Each row is followed by its class.
[ 351  305  -30 -267   78   51  339  -10   96  245  252 -306 -314  -14
  553  211 -231  -76  251 -192 -237  176   78   43 -382  -21  182   52
 -134  180 -135  224  269  164  171 -214   -9  -22 -222 -248  191 -379] -> (86)
[-102  442  -46  395  -42  376  -65   -7  -32  210 -103  -18 -175  185
  382 -437  117  286 -232  -97 -284  145  127  124 -192 -145 -260 -162
   64   80 -108 -174  389   50  247 -165   43   59   19  272  -40  179] -> (37)
[  80  -44  199 -380  -43  260  470 -148  251  -33  -89  475   67  -67
 -319 -197   -9  250 -283  338  -36 -329   29    0  171 -538 -205   51
 -157 -248 -153  144 -149  -60 -116 -208 -149 -236  424 -135  315  113] -> (85)
[ -93  343    3  -67   35 -320 -397 -204  104 -207   33  175  -17 -204
  -43  190 -274 -168  -43  276 -195   55 -225    3  -25   67  260  -15
  -32  -21   88 -367  429  248  299 -162   34  614 -120   53   86  124] -> (86)
[-369  131   43  -12  -11  433 -125  421 -300  -44 -234   -6 -121 -129
    0  -94  237  218 -167  101  -67  141  120  268  180   -8   44  328
  233  283 -162    0 -114  -10  215  260  160  176  163  -21   74  362] -> (37)
[-103  133  350   -1  127  496  269  -44  287    6  198  -39 -132 -194
  -32 -383   57  164 -318   39 -283 -161  -24  133  -51 -606 -117  -78
  -60 -217  -87  -55    8 -125 -163 -146   11 -163  340 -211  185   88] -> (37)
[ 388  501   60  265 -277  543   47  208   -4   17  279 -647 -146 -204
  264  -65  249   27  -64  -49 -396 -346   37  -60 -237   -5  -92   43
 -153  297   27  347  103  288  141 -370 -105 -118 -223  -81   76 -318] -> (37)
[ 464  -81 -500   89  263   43  -13   61 -353  142  279   95 -460  113
  570  371  251  -13   44  171 -254  454  147  168   16   84  148  222
  434  397   85  464  -56  153  -81    7 -101  137 -119 -109  167 -432] -> (76)
[-113  111  -23 -156  153  296  -72  311 -320  194 -104  156 -360  -67
  388  166  -11  132 -136  -72 -201  399  143  224  299  236  -75  292
  107 -147 -214  253  159   62  -44   48  340  375  128  240  122  362] -> (172)
[  57   37  361 -232   91  582  426  -70  404  -52  122   62  -63 -141
 -265 -319  -61  149 -309  309 -415 -214  -67  237   64 -549 -116   31
  167  -89   36 -503 -134 -200 -103 -104  -10 -367  277   12  293  -57] -> (141)
[ 166  334   93  216  -98 -290 -380 -308  131  -47  107  -54   62  153
  469  338 -308  -60   53  224 -288   82 -222  -73  118 -275  107 -173
  117  -33  267 -210  306  330  -32 -103  254  314 -328  377  189  -54] -> (21)
[ -24  395  -99  172  -82  425   26    3 -231  180 -312  118 -333   93
  362  -85   44  230 -104  114 -275  -15   26  145 -211 -220 -126   57
  -92  145  -91 -146  290   97  195   76 -315  151  380   90    5  135] -> (21)
[ 151  427 -401  156  -60 -221 -653 -438   54 -192   86  -31 -267  131
  167  524  -46  -65  -81  442 -219  -89 -371   66 -255 -114   78 -113
   -8   26  375 -549  234  437   91 -139  -27  330 -103  249  199 -359] -> (141)
[ -83   29 -383   53  -77 -422 -461 -430   46  -22  -52  390 -181  101
  193  651 -194 -118 -140  308 -135  408 -404  131  131  -66  102    0
 -110  -25  214 -288  325  399  -85 -149  298  504 -375   68  158  -61] -> (161)
[ 156  -48 -192 -183   91 -192  -67   53 -264   52  217 -385  -28  133
  314  357    5  -15   70  466  -30  399   15 -143  155  462   74  153
   73  -47 -108  431  -30  284   85  -79  140  382  -60  -39  287 -250] -> (161)
[ 398  342  -58 -152 -122  132  286  -44  184  -60  -30 -573 -208  -19
  371  282 -166 -106  209 -212 -220  101  218   21 -191   47  150   85
  -30  244 -426  556  273  334 -130 -408  -78   96 -475 -495  400 -384] -> (15)
[  49  650  400 -198 -165   43  188    4  191  -51  126 -398   57  -44
  470  462 -335 -206  218 -121 -440 -188   23   12  -78 -198  119   24
   68  103 -111  372  481  339   47 -186   50   37 -315 -456  137    0] -> (172)
[ 418  -34  -88 -180  109   67   26    6 -469  139  205 -118 -235  -90
  456  475  151   -3  -78  463 -299  284   32  109  187  118    6  158
  127  261 -160  406  -16  265  -52   84  -31  355  146   -7  164 -148] -> (86)
[ 414  -99 -310 -147  235 -383 -153 -104 -295   59  157  -44 -226  -28
  227  171   -4 -106   -8  477   57  622    5 -176   90  427   21  -17
  282  -55 -151  604  -88  170  -62  -89   99  446   99 -228  111 -171] -> (161)
[ -96  142  253 -133  105  356  479  -25  359   92  325  300 -104 -166
 -172  -14  -99   82 -379  123 -483 -202 -359  104   13 -547 -102 -112
 -181 -409   17  -43   37    7 -236 -265   32 -155  283 -197  264 -139] -> (172)
[ -91   56  -19   94  214  513 -313  338 -268   48 -220   76 -206   83
   92  212  399   96  -62  -29 -213  184  193  238  114  238  270  363
  189  152   23  -17 -106   12   -8    0  223  254 -289  357  219  299] -> (86)
[-156  209 -108  158 -172 -236 -153 -482  -77 -172   87  137  163   67
  242   29 -246  -17   11  103 -250   78 -174  105  -21 -326   47    9
  -33  292  322 -503  382  332 -185  -20   99  301 -343   68   58   13] -> (141)
[-231  127 -278  447    2  485 -303   23   -3   84 -219   70 -363  126
  141 -213  323  178 -245   73 -366 -107   -9  207  -58 -303 -147 -101
 -101   75   13 -164  -33  -25  256 -108 -201   34  480  210 -170  154] -> (37)
[ 277   96 -182 -342  376 -137   -8 -213 -295  111   38  142 -554  106
  299  481 -119   -2    0  263 -275  383 -270   84  258  316  206  167
   30  -82 -273  743  -61  131   45  133 -206  455  231 -361  230 -298] -> (172)
[ 158  119 -152  339 -167 -358 -611 -285  -16  -28  202  331 -110  316
  723  427  -66  -56  -88  207 -416   24 -218   56   96 -239 -103  -78
  -25  105  443 -300  216  303  -40 -102   41  513   71  279  120 -376] -> (172)
[ 508   36 -247 -108  313 -217  -57  -20 -387  137  216  100 -228  136
  397  549  -60  -66  -23  449 -192  471  -54  128  118  455   -1  100
  496  268 -124  556 -182   54   84  222    3  337  249  -38  124 -349] -> (86)
[  36   42  161 -106  299  429  312 -166  477  127  174  396 -108 -107
 -226  -99  -67  146 -340  184 -180 -217  -89  157   56 -545  -23  -94
   10 -203  182 -171 -165 -227  117 -184  153 -431  237   46  440 -141] -> (85)
[-141  -94  479  125 -172  307  502  226   -3 -119  511  -17  154  242
  352 -357  128  -13   10  198  -60 -493   95  -97  -82 -576 -377   12
  404  344  168   -8 -300 -104 -159   82 -354   36  133   92   54 -316] -> (76)
[ 192  523  210 -201 -328  139   83  -47  135  -29  -28 -664  -43 -257
  126  155 -186  -72  154 -150  -70 -136  155 -128 -137   -5  238  -13
 -350   10 -336  256  413  300  -39 -434  205   56 -392 -431  261  -25] -> (21)
[ 181   22 -214  129    9 -413 -456 -444 -147 -153  -39  139  -83  103
  339  320  -37    7   88  313 -304  134   18  -12   76 -233  147   72
 -132  200  583 -590  256  297  -23 -267   28  350 -332  460   -2 -153] -> (85)
[ 432   23 -314  -70  257   62   58   -4 -248  171  299   57 -381   12
  377  255  254   47 -172  285 -393  321 -107  100    1  440  -24  193
  311  277   65  572  -53  207  137 -165 -170  154   73 -193  372 -568] -> (76)
[-145  343   -6  320   67  305   18  -60   34    7  -58 -218 -395   52
  316 -289   80  170 -126 -118 -426  -35   40  303 -240 -191 -138  -23
 -345  147  132 -147  376  114  151 -162   48   86  412  280  -97  126] -> (76)
[-248  311  -51  147  -24  231  -37   48  -62   57  -78  205 -322  135
  124 -121  136   47  -74   35 -334  -81   63    8  -15   58   10   88
 -128  -30   61 -184  417   95  205 -119 -109  355  393   -8 -282  325] -> (21)
[ 231    6 -141  334 -170 -435 -439 -358 -155    4  163  174  133  169
  443   90   11   34  -87  280   53  233 -166 -156  140 -152  -21    3
  -50  219  328   13  146  273   41  -42   92  421  -97  363  147 -160] -> (37)
[  35  329 -193  257  -65 -486 -267 -430   83  -70   48  170  331  -43
  283  516 -370  -41   10  104 -164  326 -125   53  -22 -153   92 -225
 -141 -123  166 -495  443  363 -125 -158  268  319 -472  383   38   74] -> (161)
[ -11  -51   -2  107  287  611 -355  348 -398   45 -248  260 -539 -134
  308  -63  231  131 -198  188 -247  149 -150   43  243  190   48  194
  -24  -35   89   62 -284   37  152   65   87  434  227  134  171  248] -> (172)
[-233 -337  -49  175  -65 -207  253  285 -106  -21  434 -128  148  256
  465 -299  -63  -42   66  173   26  -52   79 -138 -184  -35 -244   32
   80  252  239   82 -334  -14  118  193  -70  344  198  114 -207 -141] -> (141)
[ 300  478  127   39 -115  -29  -35   -4  161   -7   49 -587    0 -181
  295  373  -83 -101  205 -156 -174    2  244 -158  -27   36  272 -127
 -209 -141 -139  217  424  290    5 -352  146   30 -321 -328  140  -25] -> (76)
[ 197  -34  -23 -363  285  395  559  -76  294  -36   41  406 -231 -114
  -89 -234 -109  161 -229  357 -239  -29 -135  107  -37 -276 -162   11
  154  -88  -94   87 -114 -198 -101  123    4  -90  462 -467  346  -53] -> (37)
[ 462  322  204 -119 -170  199  481   54    1   69  225 -486   38 -267
  631  221 -161  -51  272 -358 -354   40  211  116 -251  -46  -27   50
  -69  408 -187  362  370  198  -49 -250  -17 -245 -318 -309  105 -283] -> (15)
[  44 -131   49  484  108  220  147   98   89  -37  542  206  152   -1
  -22 -461  120   40 -286  158  185 -181  -39  -41    4 -369 -324 -206
  222   24   98  -22 -379 -192  -76  159 -122   -2  -51  200  -97 -186] -> (37)
[ 420   60 -111 -132   59  -80  -32   22 -133  189  102  -92 -424   65
  380  346   49 -137  -47  103  -47  117  -34  -40  -96  423   63  -22
  118   83 -260  834  -48  180   35   96   26  377  116 -237  318 -311] -> (21)
[-264  414  114  242 -166  375  -34   18    8  138 -219 -103  -63  161
  190 -197  136  130 -158  263 -383 -145  131 -161   35 -137 -319  -94
 -217 -131  133 -387  237  225  194 -195  -82  263  504   99  -87  265] -> (161)
[ -35  443  -26  200   24  389  -61  -17   54   46 -367  -62 -384   56
   59 -359   40   52 -131  -45 -168    5  -73 -206  -24  -65   26   25
 -289 -133 -125  -58  295   37   90 -185 -113  327  420 -294 -120  429] -> (172)
[ 188 -266    6  246   -2  210  292  153 -314  -76  484  236  204  -29
  147 -354  255  116 -317  345   33 -279  186  -53   54 -317 -366  -48
  315  286    0  131 -535  103 -198   28 -330  -31  -49  185 -158  -83] -> (21)
[ 116  258  -94 -254   50  -75  -37   14 -195  -13  256  -84  -90  160
  219  420 -134 -159  211  398 -168  188 -133  -17  -34  438  109  134
  284  -93 -191  531  332  255   61   -2  -92  442  -40 -201  184 -161] -> (86)
[-224  200  109 -350   93  320    6  314 -139 -126 -353  108 -198 -356
 -282  186  -36  -66 -122  172  -68  226  -52  163  248    4  176  314
  191    7 -245 -116  178  130 -139   52  319  330  -95 -125  157  649] -> (76)
[-276   82  -11  -74   10  657 -353  215 -134   -3 -175  -59 -393 -278
   43  270  315  172 -292  148 -263   95   89  430  224  -42   61  315
  108   44  -61 -126 -212  121   41  -47  225  131  -14  185  304  194] -> (161)
[ 229 -258   26 -304  230   52  327  181  249   34  224  346 -151 -104
  -43 -195  100  219 -390  118 -302 -369  -78  -93   92 -601 -112    3
  -89 -163   27  245 -217 -345 -124 -131   97 -160  437 -482  485 -200] -> (141)
[-135 -277  -16 -259  128  351   14  270 -508   32  -47  -84 -356 -283
  161   98  292  140 -278  313  -71  215  198  288  209   78  -28  288
 -226  120 -252  238  -79  228   -1  141  254  366  227  133   97  365] -> (37)
[ 122 -200   41  215  200  189  123   -8   44 -150  316  310   75  401
  186 -318  288  216 -229  546  109 -216  -58  -55 -116 -185 -420   44
  168  110  343  -49 -419    3  123   75 -323  -76  232   77   56 -297] -> (37)
[-281   59  -47   23  187  443 -200  135 -185   -9 -209  225 -113  -36
   93  -34    2  119 -101   99 -235  133   14  269  244    2 -116  315
  -58   97  218 -486 -114   22  -80   80  128  238   11  123  113  256] -> (76)
[ -68  372  -15  164    4 -123 -554 -517  168 -233  114  203  -72  187
   46  475 -202  -14   -3  445 -351  114 -263  200  260  -95  241 -136
  205 -165  228 -329  506  306  235 -286  106  224 -397  322   44  -34] -> (15)
[ 288  400  -31  -14   -7  208   74   21   46 -141 -179 -128 -293 -132
  159  583 -208  -79  178   74 -226  -65  199  -13   15  301  245  -35
 -162 -178 -131  437  596  234  228 -345  150   48 -395 -433  141   30] -> (141)
[ -38 -172  239  361  202  119  312   60   93   17  662   81  297   60
  383 -125  129    7 -236  133  135  -66   14   97  -67 -541 -523  -68
  357  174  153 -222 -419  -24 -175  219 -369  -65  182  228  -60 -289] -> (15)
[ 130  533   39  366  -73 -154 -351 -262   48 -119  135  271  147  240
  435  473 -146 -111  -19  237 -388   84 -204  122 -103 -125    0  -42
  255  137  268 -327  471  462  -13  -76  -62  412 -357  281   31  -10] -> (86)
[  64 -295  -20  576  125  -38   95  133 -189  -81  449  223  247  -79
  389 -291   85 -107  -81  -15  181  156  108   45 -135 -322 -238  -39
  261  382  281  -68 -274 -149 -245  103  -96   78   41  173 -168 -195] -> (172)
[-206  118  312 -190  108  347 -216   52 -255  -14 -256 -292 -233  -20
   91  184   -3  192 -136  186  -79  137   95  191  200  170  182  181
 -247 -197 -134 -253   -1  219   19   20  393  176   38  252   89  480] -> (21)
[ 171  -31 -116  156  -46 -231 -353 -396  -82 -132   54 -110   88  224
  417  253  -40  -15  -19  302 -288  160  -52  -10  162 -200   87  125
 -115  284  406 -571   92  336  -58 -327    3  146 -314  266    1 -168] -> (172)
[-212 -145 -169   23  134  201 -118  230 -408   86 -210  254 -252 -113
  110   14  216  287 -357  -53  125  225   24  202  287   40  -79  248
 -239   74  -91  -10 -145  125  -95  152  379  350  -88  352  161  431] -> (76)
[  43 -111  160 -261  247  220  468  -67  294   33  222  329  -67 -101
   49 -115   23   66 -237  243  -34  -89   38   44   50 -191  -83  -37
  -34 -138    6   59  -41 -120   20  117  126   28  365 -203  262   64] -> (172)
[ -81  -57  223 -477   41  194  899  -27  347   17  158  167  197   84
  -84 -130 -271  131  -75  460  -74  -43  150   67  142 -427 -298  121
  130  -79  -51 -423  -19    9 -116  149  -32 -295  565 -290  116   -8] -> (21)
[ -76 -192  -99   46   70  266 -245   65 -424  155 -211  269 -209   78
  340   -3  229  245 -241   48  -95  279  201  250  290  -72  -19  248
 -131  162  103 -133 -100  113 -113  124  345  219 -113  401  119  321] -> (172)
[ 145 -119   -8  -75  263  177  310  -73  321   28  229  284    7 -239
 -177  -42  125  208 -295  185 -342  -53   25  141  169 -505   35  -66
  172 -114  149  -70 -181  -95  -75  -93   46 -390  -26 -210  156  -45] -> (86)
[-306  142  148  173  111  477 -376  196 -265  -80 -267  259  -87 -251
 -169  -39  348  132 -209  -30 -142 -173  190  206  203    3   99   83
 -272 -102   20 -249   99   38  145   13  123  172 -184  234 -137  652] -> (161)
[ 378  409  203  -36  -73  300  136   79  223  -81   72 -513 -272   46
  435  117 -123   51  214 -284 -297 -164   50  130 -378    9  113  141
  -88   77 -117  709  203  176   50 -279 -148 -146 -377 -278  378 -417] -> (15)
[ -69 -196  136  300  106  158  146  255 -134    2  545   10  176  231
  449 -190   27  -13  -76  334   30  -96   44   52  -15 -161 -301    8
  344  204  171  123 -479   39  106  311 -195  138  142  238  -84 -183] -> (85)
[ 196  300    5   30 -101  106  307  -62 -144   52   87 -441 -319 -133
  420   87  -90   28  191 -364 -198   -7  226   95 -272 -114  296  172
 -423  398  -91  795  196  193   86 -192   47   15 -127 -231  133 -231] -> (37)
[ 165 -116   12 -214  230  368  188   -8  170   27  196  282 -182 -213
 -215  -97  274  132 -365  355  -52   -4 -109  169   57 -239  -18  132
   -1 -191  -72   58 -250 -109  -75  136  -55  -72  294 -104   59  235] -> (161)
[-196  497  -55  151 -177  581 -130  -36 -171  -12 -527 -199 -498  149
  226  -33  -39  164 -105  203 -286   41  105   52 -118 -232  -20   54
 -255  -42 -219 -278  502  280   45 -243  -45  435  284    5   11  427] -> (15)
[ -65  306  -36  360  -83 -153 -244 -325  -37  -52  121   39  -69   84
  497  529  -46  -33 -113  179 -264  258 -204 -106  131 -179  209   27
  175  103  362 -544  439  465 -163 -134  215  536 -343  233  123   49] -> (21)
[ -45 -368    1  223    3  109  116  232  -85 -114  506  193   38  -70
  208 -373  130  -70 -208  106 -192 -252   -4   61 -133 -529 -303  -58
  362  428  208  -10 -521   -5 -208 -110 -196  -32 -153 -161 -114 -308] -> (86)
[ -66  460  -64  233   81  301   58  -39 -109   78 -162   30 -312  184
  125 -142  127  212 -238   52 -378 -122    6  222  -71 -247 -169  149
 -313   81   43  -45  309  247  143  -33 -240  126  401  369 -127  288] -> (76)
[ 246  533  118  -46 -314  155  228  242   40   19   -6 -475   46 -215
  213  385 -210 -168  -12   25 -296 -118  168 -121 -183   69   98   32
   39  119 -359  469  361  313  147 -296 -100   16 -205 -719  154  -75] -> (161)
[-213 -293  -12  -66 -157   28  543   52 -202  -70  557  307  132  330
  418   73   18  -19  170  260 -252 -280   59  -71 -145 -378  -89  102
  179  220  282  -64 -134  140  -54  -57 -346  -49   20  159 -287 -180] -> (161)
[-229  -16  340 -279 -122  328  391 -125  334 -127   25   64  -44  -49
 -229 -268  -13  240 -214  408   28 -241 -120   21  -87 -543 -169    2
 -179 -459  -48 -240  172  -59 -278 -107   29  -79  492 -127  271  159] -> (21)
[-283  563  232  -73 -166  447  232   71   -9   16  -56 -160 -214  -10
   87 -185   47  191 -133   31 -340 -199  135  -61  -52 -113 -175  -59
 -144 -182 -289 -255  319  352  153 -422 -118  143  453  -35  -59  236] -> (86)
[-125  521 -134  239 -118  383   16  113   33   -2 -164   13 -177   54
   18 -297  181  180 -171   59 -121 -172  174   75 -164 -201 -162   97
   72  163    6 -189  233  200  184  -38 -144   70  166  107 -120  286] -> (21)
[  -3 -188   79  -66  171   17  410  128  119 -145  377  -28    0  120
  230 -237   54  113   25  156  197 -139  192  124 -178 -506 -298  300
  321  216  170   98 -253 -187  -34  224 -392 -105 -195  181   17 -252] -> (161)
[ 209  543  193   -5 -209  242  221   94   59 -106  136 -623  -78  -68
  427  307 -150  -74  170   90 -325   -5  219   -7 -283   77  386  155
   85  150 -217  602  629  245  225 -282   27  165 -477 -357  237   10] -> (161)
[  66  248  -25  176  121 -327 -396 -320 -203   23   51  198 -165  174
  531  546  -81   44  -74  506 -259  599 -205   67  121   24  215   11
  171   98  379 -508  248  287   48   78  262  627  220  172  233 -151] -> (76)
[ 191 -257   67 -275  188  115  343  -51  300 -180  -64  446  106  -26
 -216 -346 -179  213  -91  302 -220 -184    6  193    9 -458   56  -36
 -117 -150   86  108  -35  -61   34 -131    7 -519  -36 -192  282   66] -> (76)
[ 375  382    4 -185 -155  109  240    5    6  -20  127 -554 -171 -139
  503  427 -232  -17  193 -189 -478 -123  214  135 -194  -72  328  102
 -301  206 -232  624  405  227   41 -305  183  -28 -285 -312  272 -135] -> (141)
[ -38 -225 -105  519   60  205  172  192 -171 -124  468  252  155   76
  184 -389  204  136 -200  196  -43 -116  -24  -93 -129 -322 -328   33
  247  215  419  -40 -421   -4 -177  -79 -235  -11  -79  112  -46 -357] -> (37)
